In the rows, 128 means zero.
Each row is followed by its class number.
[141 146  88 155 116 110 151 111 144 115 144 150 144 137 133 123 135 127
 115 144 130 112 137 160 107 162 138  99  87 169 136 103 126 105 123 139
 123  86]
2
[150 138 107 154 122 141 135 129 146 115 133 134 139 105 113 135 104 124
 144 130 129  94 144 127  93 125 131 107 120 152 117  91  99 130 100 146
 103  76]
9
[ 89 128 114 158 119 118 136 160 105 133 152 113 149 159 118 149 114 126
 115 135 137 131 127 155 100 161 121 114 122 144 118  76 143  48  99 117
 122 109]
9
[189 126  93 147  97  88 137  83 147 126 129 185 132 149 131 105 166 149
 123 154 134  93 147 120 137 115 158  77  74 169 129 164 109 191 143 140
 118  71]
0
[121 125 132 140 130 128 113 111 138 120 127 104 133 132 132 141 128 122
 135 126 142 120 129 105 146 122 144 128 126 130 114 129 128 116 141 121
 119 120]
1
[150 116 133 130 108 124 111  90 128 125 114 136 124 149 147 122 153 146
 125 134 137 113 130 109 151 110 162 106 103 131 120 160 126 158 153 135
 141 125]
0
[133 127 108 130 128 123 132 123 124 152 128 173 115 152 113 131 127 151
 140 125  94 155 118 137 105 127 110 139 101 146 142 137 120 164 154 138
 153 115]
6
[112 145 116 179 119 137 134 128 133  99 129 106 152 111 129 148 115 108
 130 131 143  93 149 143 116 157 139 104 127 143 100  92 142  66  98 139
 107  75]
3
[106 127 140 122 140 126 119 126 127 129 126 106 122 132 118 143 122 119
 138 120 111 149 113 121 132 138 124 163 140 110 129 124 139 131 149 124
 137 128]
1
[136 122 129 147 118 109 132 112 133 116 126 123 137 150 132 116 149 132
 117 140 140 122 142 135 134 147 142 105 110 143 119 139 146 128 134 131
 125 109]
0
[133 108 144  76 143 135  96 108 128 154 104 148  97 121 136 131 125 146
 150 102  81 171 102  93 150  85 134 188 134  92 146 177 103 230 186 141
 155 167]
1
[198 140  70 141 108 114 145  95 148 126 131 196 131 121 121 116 135 158
 132 149 113 100 144 145 118 123 144  83  63 177 128 137  88 185 143 167
 122  76]
2
[197 129 109 145 127 121 140  87 154 115 116 158 119 135 134 101 138 155
 136 132 119 117 159 112 134 112 134 109  90 164 123 186 109 207 142 156
 111  96]
6
[125 147 103 177 111 126 143 136 145 112 145 142 158 120  94 141 130 102
 143 152 140  87 138 159  93 153 133  92 117 159 107  67 135  80 103 136
  98  61]
0
[149 118 120 119 133 139 127 127 124 149 115 146 116 141 120 126 126 155
 136 118 114 148 119 120 133 107 126 144 120 114 139 135 119 158 152 138
 148 145]
10
[116 128 133 134 126 117 139 110 137 122 134 128 143 123 126 106 136 121
 124 134 144 125 125 132 127 133 130 116 127 157 137 128 124 118 125 130
 116 117]
8
[115 137  88 180 101  97 148 147 103 126 159 130 151 185 113 140 127 135
 108 156 152 115 137 158 106 174 131  71  94 168 123  85 148  35  97 116
 117  64]
9
[132 125 120 144 127 141 125 148 118 132 128 135 132 135 110 140 103 140
 136 129 129 129 130 124 114 125 128 109 126 127 113 104 125  98 107 137
 123 113]
9
[111 142 117 129 127 116 133 142 124 138 124 133 117 125 120 159 120 136
 136 121 104 134 119 171 103 152  97 164 125 127 120 103 121 142 137 148
 137 119]
4
[ 69 115 177 103 165 158 110 176 107 146 109 109 111 116 113 167  96 135
 145 104 104 173  93 132 131 111  88 209 201  58 126 117 129 124 135 140
 152 204]
4
[196 134 113 141 108 107 135  75 136 109 129 151 138 134 142 108 143 133
 122 147 152  84 147 108 152 133 166  68  93 148 129 164 127 152 131 144
 109  86]
7
[110 132 120 165 116 118 148 135 128 100 151 112 160 126 124 114 136 119
 125 130 160 109 154 135 119 163 134  97 124 158 135 107 145  86 104 134
  95 102]
5
[149 102 145  97 133 126 123  99 133 143 112 119 115 142 166 103 145 156
 109 110 133 160 135  99 150 107 137 154 119 119 157 191 110 197 166 129
 149 165]
10
[178 130 115 126 137 139 133 100 150 125 108 159 109 120 117 118 118 145
 150 119  95 138 143 118 120 107 123 143 103 145 123 159 110 213 147 152
 128 112]
6
[112 133  98 128 110  92 126 115 113 143 147 135 129 161 130 147 137 124
 124 120 103 147 120 161 112 167 118 144  88 151 138 109 137 139 166 120
 147  96]
1
[114 129 131 131 139 142 115 143 134 126 134 122 134 124  94 142 111 120
 153 131 132 145 116 123 130 125 126 136 135 120 116 104 137 106 123 130
 121 119]
1
[ 99 101 168 112 146  99 122 129 106 138 128 106 127 183 161 109 150 136
  93 130 140 158 101 103 177 148 133 125 165  79 160 170 170  86 136 106
 145 194]
7
[164 105 115 127 106  89 127  93 123 135 118 150 118 170 165 101 173 178
 106 124 128 110 144  94 170 116 154  92  96 136 146 200 125 176 162 133
 148 143]
5
[ 94 124 149 156 136 136 131 146 131 100 129  86 151 133 113 137 121 109
 126 137 145 121 138 144 131 154 124 131 144 125 102  89 155  70 101 126
 110 130]
0
[136 109 142 104 131 104 131 106 134 134 109 128 114 153 142  94 149 157
 108 129 114 142 123 121 158 121 126 130 122 127 139 177 127 159 151 136
 140 159]
8
[135 146  88 144 109 138 133 122 140 127 140 144 141  91 113 145 100 118
 144 124 119 115 143 149  66 144 137 119  88 184 126  70  91 141 118 148
 113  53]
9
[ 63 123 146 115 148 146 120 157 115 140 110  94 122 120 128 161 105 122
 128 106  79 166 104 153 111 159 104 189 164  90 128  98 146 104 136 132
 159 156]
3
[125 133 142 110 137 186 110 121 148 133  96 132 111  62  97 146  89 112
 171 106  85 113 105 117 104  85 117 162 153 111 121  92  80 160 136 163
 146 128]
8
[ 45 116 170 128 157 135 119 190 102 133 128  82 127 158 125 157 114 136
 117 121 142 172  99 143 142 144  86 170 196  73 126 105 162  37 116 120
 134 203]
4
[172 114 123 133 126 138 118 103 144 121 103 151 116 105 130 112 133 155
 145 113 120  97 150  83 150  89 156 109 116 133 124 164  98 200 142 158
 127 127]
5
[132 151  97 147 110 106 147 120 133 119 149 144 141 127 124 138 134 129
 130 139 150 123 139 167  96 163 118 115 105 174 132 108 118 135 131 144
 104  74]
4
[100 103 150 143 138 111 133 153 113 119 131 108 136 166 133 102 145 154
 111 126 151 140 137 108 165 139 126 106 151 108 140 155 163  86 116 126
 126 171]
5
[140 121 144 106 143 137 121 136 129 126 108 139 107 117 118 136 114 152
 141 122 123 153 128 120 142  97 112 156 154  99 125 160 109 185 141 154
 133 158]
4
[179 141 100 122 126 139 127 105 140 127 113 186 124  84 101 129 102 129
 162 130  99 110 128 124 113 126 139 113  98 142 129 112  98 185 141 170
 129  81]
7
[134 132 103 124 114 152 115 125 121 151 116 147 120 105 122 168  99 132
 149 116  88 111 122 131  89 113 134 143 112 137 115  89  84 156 147 143
 149 100]
9
[101 133 122 135 121 112 132 137 119 132 124 128 134 125 139 149 130 123
 118 125  98 132 119 143 113 152 118 148 136 124 141 121 132 113 133 134
 140 108]
3
[139 145 116 161 116 122 145 123 147 107 132 138 142 111 104 115 127 104
 136 142 141  93 133 135 118 122 128  93 130 154 119 106 120  92  93 144
  88  82]
8
[144 118 146  86 151 169 113 110 152 124  90 137 115  60 129 123  99 139
 153 107  97 151 131  93 133  88 133 169 151 107 138 155  93 226 153 158
 137 140]
3
[111 142 118 132 117 131 136 121 134 121 133 136 141 101 110 126 115 104
 138 128 124 127 124 148  99 135 118 129 118 163 135  93 108 114 120 143
 122  93]
8
[196 132 109 156 109 134 135  86 150 114 119 142 132 121 144 112 145 144
 136 132 158  79 158 103 140  97 161  91  95 149 111 159 101 164 135 148
 100  95]
10
[ 84 143 121 154 120 117 138 147 124 129 141 134 146 128 111 133 129 101
 135 133 125 116 102 159 104 148 110 125 138 147 127  74 137  52  99 131
 108 110]
8
[144 129 141 132 137 162 119 119 136 115 109 126 120 108 131 139 111 132
 136 125 119 110 121 114 138 104 134 130 134 101 117 125 112 126 121 150
 135 147]
2
[ 43 119 182 139 156 168 116 165 108 119 117  59 140 124 112 155  97  97
 130 115 134 129  96 133 144 126 105 164 196  85  97  61 162   9  99 112
 120 197]
8
[ 93  98 168 104 130 122 100 123 107 143 104 108 113 168 161 134 152 145
 109 119 120 159 104 103 160 116 140 149 150  86 132 165 146 124 169 111
 175 194]
0
[167 118 139 128 144 129 133 103 142 125 104 142 104 143 131 109 129 151
 132 122 106 146 141  98 148 102 126 142 125 120 130 190 125 194 145 138
 129 138]
6
[ 78 153 117 168 134 135 147 169 127 117 146 106 152 130 110 156 112  97
 125 136 118 113 113 188  93 186 102 135 140 124 120  39 161  13  92 128
 130 119]
2
[ 78 129 130 113 128 141 115 136 108 150 107 120 118 115 138 176 114 127
 134 106  72 146  99 142 106 143 117 181 145 100 127 103 123 126 160 131
 176 139]
3
[112 116 138 117 138 127 123 130 129 141 114 130 125 122 137 134 129 140
 123 120 101 144 116 124 135 128 126 153 144 110 140 143 130 153 137 133
 140 138]
3
[164 124 128 141 127 119 142 118 136 118 127 111 137 151 145 110 142 135
 113 126 146 119 147 125 147 131 126 127 122 129 133 148 140 131 121 130
 114 131]
10
[107 140 104 162 120 138 140 155 123 142 151 128 149 139 100 152 117 114
 137 126 132 121 119 172  86 155 109 131 114 143 125  56 138  65 105 131
 127  97]
10
[112 135 130 138 129 152 118 132 126 120 109 110 131 105 131 157 111 122
 136 119 112 120 123 129 124 135 131 137 144 114 114 102 136 102 131 136
 134 119]
3
[123 136 117 131 121 103 138 106 122 121 146 131 147 134 143 123 133 112
 115 132 134 129 123 143 116 179 137 114 111 153 155 114 141 114 139 129
 131 101]
7
[131 134 123 124 130 128 131 120 138 121 128 133 123 113 124 138 122 135
 136 125 139 139 135 139 118 121 125 142 134 137 124 132 110 170 139 144
 118 122]
4
[ 92 144 121 175 114 140 131 155 106 120 138 105 148 129 118 174 100 104
 130 131 132  90 128 138  95 148 126 119 139 130 109  59 129  30  97 122
 127  89]
9
[163 132 106 156 117 114 149  93 142 119 138 153 133 147 127 107 138 134
 123 141 147 128 159 120 125 126 139  94  92 174 132 164 126 158 136 127
 109  79]
6
[150 160  86 180 109 102 156 131 137 100 148 132 149 137 110 146 128 121
 129 149 152  94 152 180  99 175 113  94 106 176 104  91 136  94 104 149
  87  54]
4
[ 91 137 131 127 136 145 131 134 133 118 125 113 140  96 122 142 108 110
 136 123 115 145 123 140 105 147 127 156 145 129 136 101 132 122 123 133
 130 107]
3
[103 114 152 121 140 156 111 146 126 132 113 127 125 120  98 142 109 131
 146 122 113 147 115 129 122 119 119 149 142 102 116 102 132 125 129 140
 151 146]
0
[138 120 118 145 102  74 131 104 108 134 139 136 126 198 176 127 174 161
  91 139 160 121 135 136 157 136 139  97 110 137 131 193 137 130 152 126
 127 130]
4
[129 142 130 147 140 128 140 132 132 109 131 119 148 114 117 131 109 105
 134 133 123 110 125 141 123 174 120 126 137 125 132  88 149  84 105 141
 115 108]
7
[129 104 143 117 135 127 113 128 127 135 112 144 116 151 115 115 138 154
 128 134 127 156 119 112 151 107 139 119 131 111 127 149 140 149 149 130
 146 156]
0
[187 153  86 138 112 131 137  98 151 121 132 179 140  86 108 132 114 109
 156 138 111  82 129 134  98 138 138  97  96 160 137  94  97 164 123 163
 107  52]
7
[102 137 147 178 121 104 139 128 106 106 152  97 165 164 155 117 145 103
 101 149 187  95 130 128 155 185 142  72 140 124 135 123 185   8  96 114
 103 111]
7
[138 136 128 109 142 164 123 127 143 118  93 129 116  67 111 145  94 125
 158 112  78 137 130 128 114 117 124 170 143 110 116 116 111 187 138 163
 128 117]
3
[105 119 106 124 114 107 123 128 112 153 132 162 126 166 116 145 145 148
 129 132  96 147 104 160 107 149 128 135  99 141 132 101 131 135 164 129
 171 124]
0
[ 67 120 134 127 140 145 125 183 107 142 128 126 130 124  96 142 110 132
 147 112 104 150 111 142 116 141 102 153 154 102 135  78 144  85 121 136
 148 161]
5
[210 112 111 108 108 131 115  78 143 128  96 175 102 111 141  99 146 177
 145 116 114 101 151  69 161  70 161  95  92 133 137 201  81 252 165 165
 134 122]
5
[145 119 136 134 130 121 136 123 127 127 121 104 132 150 151 117 141 141
 109 121 136 129 136 123 143 136 120 139 126 120 137 148 136 123 137 131
 124 144]
10
[159 138  95 165  96  90 127  88 127 113 144 134 142 160 144 132 152 126
 120 142 155  95 150 121 146 141 157  81  78 170 115 147 134 116 144 124
 111  65]
1
[115 143 117 145 123 107 140 144 120 120 130 121 128 139 126 152 126 133
 123 133 126 129 130 166 114 162 101 141 130 135 118 111 131 110 127 143
 115 110]
4
